Below are the code and all the weights of a small trained network. Each question names an input and a class and asks about switching units off, where a switched-off unit gives its printed mean instead of its output.

import numpy as np


def w(rows, s, z=0):
    codes = np.array(rows[::2]) - 128.0
    scale = np.full(codes.shape[1], s)
    scale[-1] = z or s
    return codes * scale


def norm(h):
    return h / np.sqrt((h * h).mean(-1, keepdims=True) + 1e-5)


def f(y):
    return np.maximum(y, 0)


def log_softmax(a):
    a = a - a.max(-1, keepdims=True)
    return a - np.log(np.exp(a).sum(-1, keepdims=True))


def net(x, mask):
    res = np.array(x, float).reshape(1, 7) / 4 @ E
    u = 0
    for l in range(3):
        y = f(norm(res) @ A[l][:, :-1].T + A[l][:, -1])
        res = res + np.where(mask[u : u + 16], y, B[l][:, -1]) @ B[l][:, :-1]
        u += 16
    return log_softmax(norm(res)[-1] @ U[:, :-1].T + U[:, -1])


A, B = {}, {}
E = w([
[5,158,121,141,154,221,94],'x0',
[141,191,79,126,210,171,206],'x1',
[97,131,155,199,80,82,220],'x2',
[82,133,104,83,166,35,50],'x3',
[164,155,9,131,151,116,165],'x4',
[100,156,101,2,61,143,127],'x5',
[59,178,87,99,118,91,177],'x6',
],0.0038)
A[0] = w([
[77,147,98,125,132,52,96,18],'L0N1',
[72,134,147,211,157,185,166,15],'L0N2',
[128,113,61,123,59,210,166,8],'L0N3',
[111,139,135,111,149,152,80,60],'L0N4',
[151,145,54,139,175,155,174,16],'L0N5',
[81,122,104,108,134,56,127,31],'L0N6',
[191,120,148,255,126,130,81,37],'L0N7',
[172,125,213,108,151,87,156,42],'L0N8',
[111,149,166,135,140,136,154,31],'L0N9',
[127,133,95,149,156,123,152,48],'L0N10',
[127,116,101,140,109,129,139,104],'L0N11',
[112,121,115,90,181,166,48,13],'L0N12',
[54,125,151,221,141,171,159,3],'L0N13',
[139,144,57,138,186,128,160,26],'L0N14',
[152,127,179,79,103,107,148,30],'L0N15',
[133,141,131,106,95,152,148,59],'L0N16',
],0.0092,0.0028)
B[0] = w([
[55,124,149,136,94,41,103,207],'L0N1',
[89,200,180,244,107,172,162,235],'L0N2',
[157,203,205,32,118,103,164,195],'L0N3',
[98,112,119,94,130,181,98,177],'L0N4',
[124,124,28,117,158,111,195,216],'L0N5',
[82,116,136,146,104,42,117,200],'L0N6',
[131,10,210,78,193,115,174,252],'L0N7',
[144,58,64,152,27,170,160,223],'L0N8',
[136,148,133,169,136,159,152,154],'L0N9',
[116,128,79,143,146,128,153,169],'L0N10',
[122,143,144,124,146,138,87,148],'L0N11',
[62,101,89,60,106,223,83,215],'L0N12',
[68,185,187,224,112,188,183,235],'L0N13',
[97,122,45,152,175,119,178,213],'L0N14',
[130,126,83,169,68,180,162,192],'L0N15',
[161,143,143,115,92,135,157,157],'L0N16',
],0.013,0.0038)
A[1] = w([
[202,131,76,199,107,147,83,57],'L1N1',
[123,90,131,94,150,155,100,54],'L1N2',
[209,171,158,87,124,134,133,71],'L1N3',
[112,144,139,86,146,170,40,61],'L1N4',
[115,145,116,71,132,173,11,58],'L1N5',
[138,135,112,102,148,155,50,87],'L1N6',
[189,59,134,163,127,135,117,90],'L1N7',
[156,147,79,142,174,126,119,61],'L1N8',
[127,140,123,99,139,163,55,64],'L1N9',
[102,163,62,148,152,116,130,74],'L1N10',
[247,227,190,41,104,85,116,22],'L1N11',
[182,89,157,134,165,121,114,70],'L1N12',
[140,154,51,140,182,101,153,19],'L1N13',
[157,148,126,145,131,21,14,15],'L1N14',
[172,144,39,140,190,122,144,7],'L1N15',
[229,2,200,150,209,113,94,13],'L1N16',
],0.009,0.0018)
B[1] = w([
[180,111,121,159,86,114,116,148],'L1N1',
[89,93,108,155,137,145,138,183],'L1N2',
[67,170,112,112,92,79,157,161],'L1N3',
[111,111,56,142,131,186,115,200],'L1N4',
[85,91,52,163,142,195,91,227],'L1N5',
[95,111,86,153,137,172,108,174],'L1N6',
[164,82,195,77,118,154,154,214],'L1N7',
[140,136,98,140,162,89,145,161],'L1N8',
[103,115,70,147,135,171,111,180],'L1N9',
[205,90,150,123,155,125,132,206],'L1N10',
[46,224,63,57,62,161,208,183],'L1N11',
[112,84,182,97,154,108,149,166],'L1N12',
[194,129,110,113,188,95,117,210],'L1N13',
[48,139,163,135,109,58,103,174],'L1N14',
[176,137,92,113,200,80,126,203],'L1N15',
[79,36,206,27,157,127,249,252],'L1N16',
],0.016,0.0036)
A[2] = w([
[138,187,203,249,152,160,127,3],'L2N1',
[210,126,125,127,51,132,93,73],'L2N2',
[157,152,126,107,72,128,121,78],'L2N3',
[119,155,111,162,140,131,93,112],'L2N4',
[158,119,123,118,143,211,10,41],'L2N5',
[97,143,174,103,97,3,2,31],'L2N6',
[208,165,100,137,227,86,105,30],'L2N7',
[237,114,124,155,27,135,89,13],'L2N8',
[163,136,116,131,146,119,90,88],'L2N9',
[140,195,216,255,144,194,109,57],'L2N10',
[167,184,125,79,231,122,102,91],'L2N11',
[172,149,135,91,147,135,85,13],'L2N12',
[104,143,150,102,114,144,103,119],'L2N13',
[99,124,117,110,146,128,92,66],'L2N14',
[175,152,96,126,148,190,177,135],'L2N15',
[163,162,135,91,119,90,72,27],'L2N16',
],0.0093,0.0014)
B[2] = w([
[162,199,199,115,161,173,83,241],'L2N1',
[213,141,123,125,95,148,95,162],'L2N2',
[155,150,132,66,153,149,60,161],'L2N3',
[142,91,138,134,133,153,159,160],'L2N4',
[111,124,97,167,148,188,93,198],'L2N5',
[91,100,170,185,73,40,54,214],'L2N6',
[195,151,87,123,200,58,100,215],'L2N7',
[252,109,125,139,87,143,91,175],'L2N8',
[113,134,127,141,127,132,186,141],'L2N9',
[179,212,207,180,180,162,86,255],'L2N10',
[190,115,70,224,133,99,192,190],'L2N11',
[87,144,113,178,106,119,176,131],'L2N12',
[138,136,95,153,141,121,134,161],'L2N13',
[148,114,118,180,106,152,125,164],'L2N14',
[89,122,136,82,157,49,40,229],'L2N15',
[93,149,120,120,152,152,140,134],'L2N16',
],0.018,0.0041)
U = w([
[138,224,243,192,178,174,112,194],'0',
[192,150,46,135,220,29,152,190],'1',
[91,232,92,43,64,113,164,61],'2',
[244,101,133,109,38,136,96,6],'3',
[50,101,161,172,65,13,55,100],'4',
[50,89,46,154,136,213,56,147],'5',
[110,24,223,74,148,127,210,156],'6',
],0.011,0.0019)

Each question gives the input, the list of numbers given to net, and the class t.
The units are the neurons (one row each of A and B). Each row of codes is followed by its name. A weight is (code - 128) times the scale printed after its matrix; where a second scale follows, it is the last column's (A, B and U).
mask holds one flag per neuron, layer by layer. A switched-off neuron (its flag False) gives its mean, the last column of its row in B, instead of its output. The means were averaged over made-up inputs and are rounded, as every weight is.
A unit's drop is (log p(t) with every unit on - log p(t) with that unit switched off) / (log p(t) with every unit on - log p(t) with every unit switched off).
The circuit of an input: a set's keep is (log p(t) with only the set's units on - log p(t) with every unit switched off) / (log p(t) with every unit on - log p(t) with every unit switched off). Starting from the 12 units with the biggest drops (on a tie, the unit counted first), units are removed one at a time, each time the one whose removal leaves the highest keep (on an exact tie, the one counted first), for as long as the keep stays at least 0.8.
units of the circuit, in order: the units of the circuit, biggest drop first
unit that matters most: the unit with the biggest drop
top k neurons: the k neurons with the biggest drops, biggest first
top k neurons in layer l: the k neurons of layer l with the biggest drops, biggest first
drop when u is switched off: that unit's drop, to one decimal
input [-6,5,-4,1,0,-5,-2], class 6: units of the circuit, in order => (L0N7)
input [6,7,-8,0,6,1,-2], class 1: top 2 neurons => (L0N5, L0N14)
input [4,-3,-1,5,1,-7,3], class 4: top 2 neurons => (L0N1, L0N6)
input [-2,-6,-3,-4,-2,3,2], class 3: top 2 neurons => (L0N15, L1N16)
input [-6,3,-1,-3,5,7,-3], class 2: units of the circuit, in order => (L0N3, L1N11)
input [-2,2,7,-6,7,5,0], class 2: top 4 neurons => (L0N3, L1N11, L0N16, L1N3)
input [2,-5,-8,-6,6,0,6], class 2: units of the circuit, in order => (L0N3, L1N11)
input [-6,-2,2,-1,-6,3,-5], class 3: units of the circuit, in order => (L0N8, L0N15)
input [-1,-8,-5,8,-8,2,3], class 5: units of the circuit, in order => (L0N12, L1N5)
input [-7,-4,6,-5,-5,6,-7], class 3: units of the circuit, in order => (L0N15, L0N8, L2N8)
input [3,4,4,7,-6,1,2], class 4: top 3 neurons => (L0N1, L0N6, L2N6)
input [-2,-5,-6,0,-1,-3,-7], class 6: top 2 neurons => (L0N7, L1N16)
input [-3,0,-1,1,4,5,-3], class 2: top 2 neurons => (L1N11, L0N3)
input [8,4,-3,2,4,3,4], class 1: unit that matters most => L0N5
input [2,-7,0,-4,-8,3,2], class 3: top 4 neurons => (L0N12, L0N2, L1N16, L0N13)
input [2,1,2,-5,4,1,6], class 1: top 2 neurons in layer 0 => (L0N5, L0N14)
input [-2,-2,-1,6,-6,-7,4], class 4: top 4 neurons => (L0N1, L0N6, L1N14, L2N6)
input [-7,6,-7,4,-8,-6,6], class 3: top 2 neurons in layer 0 => (L0N8, L0N7)
input [-7,0,-3,-2,5,6,-7], class 2: top 2 neurons => (L1N11, L0N7)
input [-6,-6,4,3,6,3,-3], class 4: unit that matters most => L1N14
input [-7,3,-7,-2,-7,4,5], class 3: drop when L2N15 is switched off => 0.0
input [5,-6,-2,1,7,-8,-7], class 6: drop when L0N7 is switched off => 1.6
input [8,-2,-2,-2,-7,4,-3], class 5: drop when L0N12 is switched off => 0.1
